Here is a tiny trained network, its code and every weight. The questions are about switching its units off for an input and a class, where a switched-off unit gives its printed mean instead of its output.

import numpy as np


def w(rows, s, z=0):
    codes = np.array(rows[::2]) - 128.0
    scale = np.full(codes.shape[1], s)
    scale[-1] = z or s
    return codes * scale


def norm(h):
    return h / np.sqrt((h * h).mean(-1, keepdims=True) + 1e-5)


def f(y):
    return y / 2 * (1 + np.tanh(0.7978845608 * (y + 0.044715 * y**3)))


def log_softmax(a):
    a = a - a.max(-1, keepdims=True)
    return a - np.log(np.exp(a).sum(-1, keepdims=True))


def net(x, mask):
    res = np.array(x, float).reshape(1, 5) / 4 @ E
    u = 0
    for l in range(2):
        y = f(norm(res) @ A[l][:, :-1].T + A[l][:, -1])
        res = res + np.where(mask[u : u + 7], y, B[l][:, -1]) @ B[l][:, :-1]
        u += 7
    return log_softmax(norm(res)[-1] @ U[:, :-1].T + U[:, -1])


A, B = {}, {}
E = w([
[149,92,122,93,174,254],'x0',
[112,136,140,67,95,116],'x1',
[102,81,132,148,78,141],'x2',
[203,182,132,156,37,157],'x3',
[214,46,187,121,148,65],'x4',
],0.0075)
A[0] = w([
[166,206,175,113,200,125,109],'L0N0',
[162,185,221,154,95,172,111],'L0N1',
[155,108,80,221,165,133,54],'L0N2',
[104,147,128,252,169,124,253],'L0N3',
[101,142,147,24,79,109,98],'L0N4',
[129,136,104,191,150,125,56],'L0N5',
[87,54,154,164,64,153,127],'L0N6',
],0.012,0.0064)
B[0] = w([
[146,171,39,106,128,91,164],'L0N0',
[95,131,147,165,174,129,194],'L0N1',
[207,132,164,6,112,143,142],'L0N2',
[91,163,174,66,100,104,255],'L0N3',
[146,175,211,32,112,125,172],'L0N4',
[224,92,144,94,96,191,123],'L0N5',
[189,231,53,91,209,80,183],'L0N6',
],0.013,0.0065)
A[1] = w([
[154,114,86,110,154,204,24],'L1N0',
[101,140,109,114,96,197,139],'L1N1',
[88,169,175,88,150,142,227],'L1N2',
[135,168,126,86,100,116,249],'L1N3',
[210,198,144,194,55,167,181],'L1N4',
[157,96,135,99,174,205,210],'L1N5',
[250,40,145,138,149,61,49],'L1N6',
],0.012,0.002)
B[1] = w([
[111,182,155,146,36,10,156],'L1N0',
[122,114,128,89,84,134,159],'L1N1',
[162,70,131,190,140,150,254],'L1N2',
[170,88,104,163,108,170,242],'L1N3',
[79,72,136,68,227,93,191],'L1N4',
[143,138,171,148,114,54,178],'L1N5',
[63,147,85,139,72,235,190],'L1N6',
],0.012,0.0083)
U = w([
[48,141,102,132,65,222,189],'0',
[117,160,200,150,58,40,160],'1',
[183,85,191,43,128,164,155],'2',
[54,84,162,134,251,125,165],'3',
[153,195,6,86,157,117,142],'4',
[158,121,110,178,140,155,88],'5',
[113,142,108,181,143,135,2],'6',
],0.017,0.0091)

Each question gives the input, the list of numbers given to net, and the class t.
The units are the neurons (one row each of A and B). Each row of codes is followed by its name. A weight is (code - 128) times the scale printed after its matrix; where a second scale follows, it is the last column's (A, B and U).
mask holds one flag per neuron, layer by layer. A switched-off neuron (its flag False) gives its mean, the last column of its row in B, instead of its output. The means were averaged over made-up inputs and are rounded, as every weight is.
A unit's drop is (log p(t) with every unit on - log p(t) with that unit switched off) / (log p(t) with every unit on - log p(t) with every unit switched off).
The circuit of an input: a set's keep is (log p(t) with only the set's units on - log p(t) with every unit switched off) / (log p(t) with every unit on - log p(t) with every unit switched off). Starting from the 12 units with the biggest drops (on a tie, the unit counted first), units are removed one at a time, each time the one whose removal leaves the highest keep (on an exact tie, the one counted first), for as long as the keep stays at least 0.8.
circuit, biggest first: the units of the circuit, biggest drop first
unit that matters most: the unit with the biggest drop
top k neurons: the k neurons with the biggest drops, biggest first
k most important neurons of layer l: the k neurons of layer l with the biggest drops, biggest first
input [0,8,1,4,-6], class 2: top neuron : (L0N4)
input [-7,8,2,1,6], class 2: top 4 neurons : (L0N4; L1N0; L1N5; L0N1)
input [-6,7,2,1,4], class 2: top 3 neurons : (L0N4; L1N0; L1N5)
input [6,5,-1,-5,1], class 1: circuit, biggest first : (L0N3; L1N5; L1N0)
input [-6,7,3,-1,-3], class 2: top 4 neurons : (L0N4; L1N0; L1N5; L1N3)
input [-7,-1,-5,-5,-7], class 0: circuit, biggest first : (L1N5; L0N6)
input [0,-6,0,1,7], class 0: top 2 neurons : (L1N6; L0N4)
input [3,6,7,7,3], class 3: circuit, biggest first : (L1N4; L0N3)
input [6,-5,-4,-5,-4], class 1: circuit, biggest first : (L1N0; L1N5; L0N1)
input [7,-5,4,5,5], class 1: circuit, biggest first : (L1N5; L1N0)
input [0,-4,-7,8,-7], class 3: 2 most important neurons of layer 1 : (L1N4; L1N6)
input [5,-6,-3,-5,-5], class 2: top 4 neurons : (L0N3; L1N6; L0N2; L0N1)
input [0,0,-3,1,4], class 0: 2 most important neurons of layer 0 : (L0N6; L0N3)
input [5,-4,0,-3,8], class 0: circuit, biggest first : (L1N6)
input [4,-4,3,1,4], class 0: top 4 neurons : (L1N6; L0N4; L1N4; L0N0)
input [-5,3,6,-3,4], class 4: top 3 neurons : (L0N6; L0N3; L1N5)
input [3,5,-5,0,-4], class 2: top 4 neurons : (L0N4; L0N6; L1N6; L1N2)
input [8,-3,-8,1,-7], class 1: top 4 neurons : (L1N0; L0N6; L1N5; L1N6)
input [-7,8,5,-2,6], class 2: top 4 neurons : (L0N4; L1N0; L1N5; L0N1)
input [0,-8,-3,-2,5], class 2: unit that matters most : L0N3
input [-1,8,5,-8,8], class 0: circuit, biggest first : (L1N6; L0N3)
input [-4,0,-3,-2,-7], class 0: top 2 neurons : (L1N5; L1N0)
input [-2,7,-5,-5,-6], class 2: top 2 neurons : (L0N4; L1N6)
input [0,3,7,-6,7], class 0: top 2 neurons : (L1N6; L0N3)
input [-1,-6,1,-3,5], class 2: 2 most important neurons of layer 0 : (L0N3; L0N2)
input [6,-7,2,8,4], class 3: 2 most important neurons of layer 0 : (L0N1; L0N4)
input [7,1,-3,4,1], class 1: unit that matters most : L1N0
